Levels:
[-224  -26   52  187  192  -16  -58  139   87  358  136  -77 -182   19
  180  102  151 -150  -24  -66 -160   57  -64 -107   24  134 -141 -130
    7  359  -28  125 -103  165  121  -82 -186 -101  168  -87  106   16
 -112   91 -185  162 -183   47] => 25
[   7 -123   27  -72  184   24  135  164 -120   27  278   15  269  142
  290   20  212  325   24   44 -202   45  -10  297 -117  -16 -100 -141
   75    1 -264 -243   39  327   52  473  314  -82  -77  200  124  180
   40   19  -87  -81  -29  -29] => 19
[-185  100   37  -63  -14  -11 -132  -60   16  -38  -74 -326 -256  158
 -206   44  -40   -3 -135   95   77  -87 -141 -284 -138  331 -191   67
   48 -142  -34  -72   49  -10   71 -163 -141  -45  259  170   44  -38
  123  200  -28  -78  111  191] => 20
[ -54  -15  -24 -257  -32  211 -143 -151  -35  -21  -29  -40 -224  127
 -195  103   46   -4 -225 -163  105 -175  177 -182  -94   65  -35   28
 -213 -245  -86   23  -29 -155  120   -6  151   11 -157  257    8  201
   75   47    2  -23   92  156] => 4
[ 139   44   22  -24 -168  150  -94  231 -113  -56   81  327  197  156
  -27   94   53  111  -80  148    4   32  145  190   88 -125   96  -83
   49  -67  -19   50  -71   94  -76  362  165  164 -263   35 -140  122
  -77 -101  147 -261  -99   18] => 38
[ -89    3  -67  -61  195  -50   92  120 -186 -163  175 -128  220   27
  -24 -154  217  330  307  174  -26   90 -263  276 -113   43 -217  -80
  109   56 -215 -195  196  399  -99  129  177  -35   91   26  109 -154
   45    1  -59 -148  168    4] => 14
[ -50   74  131   16 -192  254 -283 -288  175   82 -258  174 -329   47
  -96  116 -133 -121 -196 -128  119    2  168 -211   56  -37  -88   93
 -111  -72    8  106  -67 -230  203 -389 -145    1  292   87  119  228
  -77  -53  187   56   -4  109] => 24
[-122 -163   67  -87  -81  327 -131 -253   97  -21 -186  112 -303  -36
 -143    7   75 -177 -121 -127   90   -5  196 -125   18  -94 -121    1
 -199  -14    2  204  -34 -132  173 -274   39 -104  114  137    6  -50
 -126    7   22  283   80  293] => 2
[  59   99   82  -35    3    5    6  234 -114   17  210  273  327  117
  211   30  -61  132   25  115 -162   68  -25  217  -48 -136   88  -88
   70   -8 -131  -71  -38  200 -132  359  284   86  -32  164   32  215
  -26 -124   72 -192  -87  -59] => 39
[ -35   65   22   62  -22   74 -209   11  176  213 -135  181 -179   28
    2   73   50    5  -90 -260   54  -43  153   12    9  -33  -56  -65
  -32  167 -115   22  -18    2   62 -132  -26   54   94    4   35   10
 -154    6   91   66   12  120] => 22
[ -93  -11 -171  -89  -76  213 -163   47 -360  -51  246  -13   27 -154
 -266  -11  239   59  -24  -53  239   46  218  129  144  -23 -136   30
 -176   19 -158  187   98  121   -3 -102  219  153 -195  -71   72  234
   58 -197  -23 -208 -124  -35] => 23
[-177 -208  -32  -78  387  123   99  135  -64  109  192 -143  -89   46
   82  -31  290  -53  261   39  -21    4  -34   84   79  107 -161 -198
 -103  265  168   69  -52  211  108    3  -94 -116   96 -194   78 -178
 -124   29 -282   84  -74  -13] => 13
[  79  241  121   10   36   99 -144  -21  195  -12 -213  463 -152  201
  -92   22  -29  174   93 -207   38 -129  -43   23 -168 -248   97  -27
  -71 -137 -178  -39  100   67  -31   45 -150   41   28  392   97  127
  -89 -107  130  -59  242  -29] => 19
[-181   31  -94   36  -37  -79 -270  253 -174   99  110 -254  135   66
  -81   16    9   46 -199   38   79   35  -19  -47   62  285 -252 -105
   68  155  -88   23  -59  117 -155  -96   75   78  229  -94  -62 -143
   -5  128   58  -88  -88  230] => 25
[ -59  -45  101   14   57   78   21  357 -170   81  245  -72  101  101
  255  -94  -43   64  -71  183 -169 -150   96  251  -47   83  -60 -154
   -1  -27  -68   64   51  167  -67  377  131  -37   64  155   66   51
  -46    9 -187 -103 -302  117] => 14
[ -43   27   66   -4  -31  201 -229 -133  178  108 -149  157 -264  -14
  -47  116  -56  -85  -14 -197  -50   23   43 -229  -17  -81  -37   -3
 -147   16  -40   73 -123 -103   71 -270   33 -119  240  241  111  119
 -106    4   25  218   94   30] => 34
[-206  -75 -137   62  151  145 -167  126 -189  319  197 -181 -103 -134
  123   36  221   57  -25    9   62   78   93  -52  202  153 -252  -78
 -109  258  -40  122 -146  109  -11 -180    2  -64  117 -191   12   40
  -67  -30  -27   60 -225  119] => 37
[  34   -9    1  191   12  148 -194  216   53   28  -67  358   24  148
   -9   24   86   88  167  -33 -112   43  -61  141   77 -198  -48 -277
  -85  107   -9   93 -103  162  -53   91 -114  -26    6   40   88 -126
 -285 -116   57   -1   55    6] => 26
[-287  -72  -46   10  251  -55    9   64 -122  278  322 -360  -87  -39
   77   82  260 -100  -46  -49  -70   52  -40  -56   13  275 -225  -42
   -4  346  -98   82    5  196  172 -104   -6  -46   39 -224  140  156
   74  129 -285   29 -236  -55] => 16
[-278  -78  120  -19  270  -12  171   -9  -59  163  143    5 -130  -40
  152   19  181 -131   15   20  -57   23   19  -43 -104    6    5   27
    4  260  -67  117   42  199  141    7    1 -112  -45   76   -3  154
   -4   32 -163  151 -137   15] => 4
[-113  -48  -92  -57  139   70  -76 -184  176   58 -186   11 -361   90
 -261  143  272  -87  148 -198   65  -35  -39 -115   -2   42  -50  -89
 -114  201   74    7  -43  -18  271 -214 -155   -7 -252 -256   44 -102
 -139   77  -22   19  195  -42] => 9
[ -98  136  -80  -71   12   89  -98   34    6  358  301 -146 -112  -77
   73   96   41 -178  -69  -23  -10   97    7 -145  106  171 -126   39
  -63  151   -9  101 -116    0  -14 -173   53  183  246 -219   79   94
   15  -76  -43  -76 -168  161] => 39
[-257 -113   -4 -153  217  -35  142  224 -220   85  300 -323   66  -86
  190  -42   65 -134   62  246   -4   48    2   31   30  261  -80  -41
   57  209  138  -15  -63  184  -29   75  226  -52  162 -101  -61 -103
   27   60 -175  -30 -201  117] => 36
[ -74  -50 -143 -206   13  330 -231  123 -273   81  212 -126  -64 -103
  -50  -28  -17   22  -39   11  172  -34  218 -111  168   80 -147  -16
 -291 -142   54  139 -144  -66 -172 -155  212   26  280  144   23   58
  -16 -167    3  -28 -113  187] => 34
[  15 -103   18   28 -217  243 -305  -59 -108    2  -27  -73 -104  -42
  -49   72 -147  111 -130  -47  -72  -20  273  -43   49   59 -182   -1
 -102 -130 -115    3  -44 -122  131 -201  266  -91  247  160  253  352
  -55  -22   -3   -9 -167  -86] => 20
[-218   -7  -79  -10  182   -6  -45   59  -94  309  220 -205 -134  -79
   50   78  161  -60    1  -32   87   79   78 -112   89  214 -153   29
   -3  295   -1   42  -47  128   68 -224  -42   76  206 -231   54   96
  -16  -24  -63  -41 -188   18] => 21
[ -54 -103   54 -125  125   40  -40  336 -228   -8  274  -80  343  158
  178  -65  -99   -3   17  159  -60  -24   77  241   76  123 -104 -207
    4   82  128   12  -66  137 -104  192  203   58  266  -89   63  -15
  -72  -19 -119 -159 -247    0] => 16
[  69   61  173  135  -41  126  -38  194  -58  134  149  337  167  217
  230   44   -8   85  -82  177 -179   12   64  209   39 -136    2 -123
   68   21  -73  129  -41  137   12  326  -59   83  -60    8   31  263
 -114 -111   34 -163 -276   -6] => 3
[ -82  185   35 -183  250 -132  -32  244 -133  152  348 -161  298  327
  152   83   21   29  -85   88   63  -23 -145   60   30  309 -120 -120
  113   84   76 -130  -83  160  -41  209  -62  202  144 -212   20  135
  152   65  -67 -370 -140  -35] => 25
[ -76  -64 -138 -207  -37  207 -256   69 -210  -61    2  -10  -17   87
 -280   47   45  -68  -85  -37  353  -51  262  -28  221  105  -86  -75
 -190  -13  214  119 -120 -100  -15 -180   28  193   14 -204  -83  -46
  -85 -112  137 -218  -45  105] => 22
[-160  -90   -8  109  138    0   85   52   -1  -93 -129  132 -149   -6
  -70  -33  251   81  275   73    8   41  -82  148  -60  -89  -10 -111
   36  196  -27  -51   87  274  117   48  -61 -112 -189   -2   22 -187
 -177  -35   15   -6  142   -5] => 22
[ -39  -59   81   64 -184  253 -166  108   55   -4 -139   76 -149  -32
   25  -72 -164 -182   33  212   -4   12  106   40  155    6  -88 -110
  -47   27  230  168 -117  -88  -31 -139   -7  -32  339  -70  -20 -284
 -259  -56   67   52 -109  291] => 36
[   5   65   -3 -122  -48  218 -118 -217   83  -55  -96  254 -212   13
 -253   49  114   -1   35 -239   71  -37   68  -24  -83 -210   20   48
 -199  -79 -173  100   96  -30  102 -132   75   54 -137  179  111  168
  -33 -104   39   19  186   -2] => 10
[  46   -6   10 -282   68  233  -35  154 -147  -69  240   65  147  104
  -10   -4   81  -42   10   16   98  -72  134  181   91   18  -27 -119
 -124  -92  103   59  -50   37  -21  218  230   96  -70   10   -1   79
   43  -55 -147 -166  -73   22] => 39
[-145   89    3  -40  -44   80  -86 -143  208  -69 -294   95 -434 -101
 -380  -49  197 -199   80 -231  289 -113   90   40  -49  -15  -20   31
  -47  178  -13  124  214    8  163 -298 -114   71 -134  -93  -42 -273
 -101   55  -30   53  215  179] => 20
[  78    9   62  140  -90  255 -248 -174  246   61 -429  422 -392   86
 -109  142   92  211   14 -197   86  -39  192  -92   11 -210    3   -9
  -66  -41  -89  -39  -52  -65  183 -158 -185 -102  -23  223   27  124
 -226  -53  252   96  173   -3] => 24
[ -67  164  169  106  246   65  193   -1  220  184  -12  326 -357  107
  146    2   55 -110  367  115 -158  -48 -192  -34 -124 -162  145  -41
  -19   92  104   65   25  158  125   67 -372  -15   17   59  132   21
 -193 -180  -92  -36   30  -48] => 1
[-136  -50  246 -100  269   33  -29  -26  162  216   -3  -38  -69  284
  298   98 -108 -115 -140  -57 -152  -97  -16 -161  -93  163  -96 -122
    4   82  105  -41 -166  -49  169   -2 -104 -166  350  118   76  135
  -30  206 -140  182  -95   62] => 4
[ -73   50  184   33  173  -38    1   52  127  -81 -193  128    9  255
  107  -78  -45   27  211  120  -76  -96 -196  198  -81   24  -80 -228
  108  111  125 -110   15  109  108   69 -159  -96   74 -111   71 -194
 -162   94  -23  -65   93   15] => 2
[ -35 -138  164  -78  190  119  -96   94 -100 -107  -45  111  208  371
  118   32   -2  138  -29  117  -41  -68    0  107   28   35 -127 -240
    0  -25  127  -37 -136   56   88  179  -53 -147   55   44    7   89
  -70  113  -19  -38  -55  -65] => 5
[-131  -35  117  -11  161  -14   27  309  -38  -11  101  -99  193  183
  267 -168 -104  -17  104  246  -84  -34 -149  246   -3  155 -178 -263
   80   82  145  -77  -28  195 -100  180  -15  -49  424  -41   65 -356
 -130   41  -77  -66  -65  261] => 23
[-103   30  -44 -229   76  220 -117 -220  -73  287  321  -28  -75  -60
   71  120  -36 -150 -115 -232  -24   85  127 -199   37  -31  -84  111
 -304    0 -117  136  -98 -110   76 -295  188  127  300   27  278  480
   64 -220  -19   14 -147  -23] => 11
[  85  224   19 -108   39   77 -143   47   16   33  119  173  123  172
  -25   90  -19  119   86  -13  -11   61 -151  -19   -9  -32  -33  -31
   -4  -76  -64  -78  -65   79  -91   42   42  119  145   87   89  173
   42  -79   66 -196  105  -85] => 34
[-208  -13   46   56  248  -63 -108  -46   88  101 -235   54 -172  -17
  -24   40   74   21  221  -70  175   83  -11 -104   50   76  -99  -22
   96  378  126  -85  -52  114   92 -420 -180  -95  319 -162  -14 -106
 -170   53   98  103   85 -100] => 25
[  30  -64   10   15   27  288 -159  337 -205  -11   48  172   80   69
  223 -149 -135  182  137  176  -12 -130  159  280  138  -99  -67 -258
 -190 -149  112   33 -110   55 -170  201   86  -60  198  155   98  -76
 -242 -241   63 -134 -160  131] => 28
[ -35  141  129  -49   91   52 -110  -10   39   79   24  161   95  110
   85  -51  -34   32   19  -83   10  -26  -33  151  -27  -45 -118  -68
    7  100 -100   34   62   70   -2  -76    5   62  204  -39  107  104
  -27  -16   -2  -36  -27   22] => 6
[  61   30  -24  -39 -107  298 -154 -220   74   22  -76  277 -275  -67
 -286   97  215   15   47 -221  141   29  216    6   61 -200  -20   96
 -148   25 -131  167   94  -26  179 -223    1  102 -136  -13   96  247
  -68 -138   30  -15   46 -101] => 14
[-124  -55    2  -43   79   19  148   81  -10   49   99  -69 -177   37
  -47   36   79 -165  161  230  -63   28  -30  -49  -24   93   50   -4
   35  127  166   59   -8  111   80   45  -44   72  -11 -155  -25 -125
 -118  -35  -73 -113  -71   61] => 9
[-296 -195  -41   21   97  -33 -146   -4 -131  -23  -78 -362  -78  -29
 -117   10  125    9  -30   55  112   67   20  -81   55  305 -306  -62
   75  265   34  -37  -20  100  133 -323   31 -158  226 -181    7 -145
  -38  217  -41   89  -33   68] => 20
[ -61   89   11  -82  -98  268 -143  -64   19  134   -4  206 -290  -88
   27   28 -263 -192   40  -24   12  -14  140 -215   25 -157  117   74
 -299 -160   91  141 -134 -170  -61 -235   55   72  338  261  155  153
 -166 -342  167  -14  -36  142] => 29
[ 209  182  191   48 -130  265 -238  150  173  -66 -166  594   79  328
   53  -54 -301   96   70   17  -70  -72  -22  121  -12 -315   52 -183
 -115 -283   40   60  -65  -23 -193  133 -162  100  410  366  129  -43
 -255 -244  220 -102  120  148] => 21
[  93  276  192  -43 -162   75   27 -346  331  113 -164  298 -312  130
   41  139  -76  -11  -84  -93 -105  -72    4  -26 -216 -129  124  162
   57 -157 -203 -123  111 -114  289   46  -15  125 -142  118  156  383
   22  -60  148 -158   97   18] => 4
[ 198  124  268   17 -163  116  -91  -27  257  -91 -283  584   26  226
   66   32 -269   78   44  -25 -147  -52   75  149 -144 -328  194  -32
   61 -126  -57  -51   35  -37    5  142   63   54  135  304   60  140
 -210  -99  215  -45   95  -43] => 10
[  82  251  120   44   86 -130   35  149  161  -35  -44  241   52  201
  -59   -5   26  168  266   69  -51   -3 -214  161 -161  -41   53  -31
  245   87  -86 -154  168  269  -58  154 -111  133   85   34   30  -65
  -57   19   10 -223  158 -126] => 16
[ -49  238  117   94   67 -161    4  -88  286   90  -91  164  -71  117
  -53   49  120   47  104 -116 -123   70 -293   41 -219  -47  -41   17
  199  224 -270  -83  176  218   74  -40 -112   56   36   -4   82  -19
  -10  123    7    5  208  -11] => 11
[ -74  105   22   42  101   53  -86 -106  174  231  -99   56 -263   16
   -6   53  189  104   18 -139  121    8   31  -24   -6   48 -137   50
   58  189 -129  -41   71   89  123 -200 -190   40  145  -99   28   19
  -54   35   69   18   47   85] => 17
[ 118  308   34    1  -50  174 -324  -25  152  112  -16  476   48   64
 -172   74  -41  -14  127 -217  108  152  -82  -71  106 -243  -27    2
  -82   87  -61  165  -62   21 -175 -313 -113  219  351   18   77  109
 -102 -203  163  -35  142  -68] => 33
[  34  114  268    3   17   75  -19   63   70 -170 -157  412   70  120
    6 -107 -210   -3  226  116    2  -17  -13  180  -78 -226  102  -12
   79   11   72   56  124  106  -63  -26  -53   20  320  188   62   25
 -154 -117   51  -57   22 -114] => 14
[ -20  -30   91  -80  110   41  -46   -9   99  -39 -250   31 -191  187
  -93  151   76   84   88  143  196  -11   82 -133   56  178    5   16
  188   83  269 -177 -109    8  163  -66 -174  -47   77  -92 -187  -54
  -76  153  109 -106   72  -84] => 29
[  22   35  -74    8  -47  199  -72  143  -99  138  231  132   47  -43
  100    9   58   84   63   89 -102  109   15   69   73 -100  -63  -60
  -99  -25 -110   63  -82  126 -123  105  174   77   95   72   81   66
  -92 -207   58  -81  -72  134] => 39
[-131  -64   -1   63    1  255 -214 -163  -18 -141 -311  280 -312   32
 -223   20  152   66   51 -189  138 -100   98   14    1 -218  -37 -103
 -272  -53  -80  114   21  -18  197 -163 -114 -173 -269  212  127  108
 -150 -106  101   64  161  -26] => 23
[-218 -125    6  214  -30   58 -102 -105  105   91 -260  115 -392 -146
 -103   72  149  -92   45 -132  -14   41  123  -66  -17  -84  -23  -21
  -50  290  -82  105   20   61  230 -273  -54 -148  -99   -2   65  -16
 -235    2   52  200    9   21] => 21
[-138   58  153  -39  115   71   49 -169  234  257   24  -99 -283   23
  159  128   61 -192  -31   58  -43  102  -78 -223   -5  178 -107   93
  102  168   83  -15  -87   -2  219 -189 -151  -65  328  -86   33   66
   28  127  -77  119  -50  112] => 37
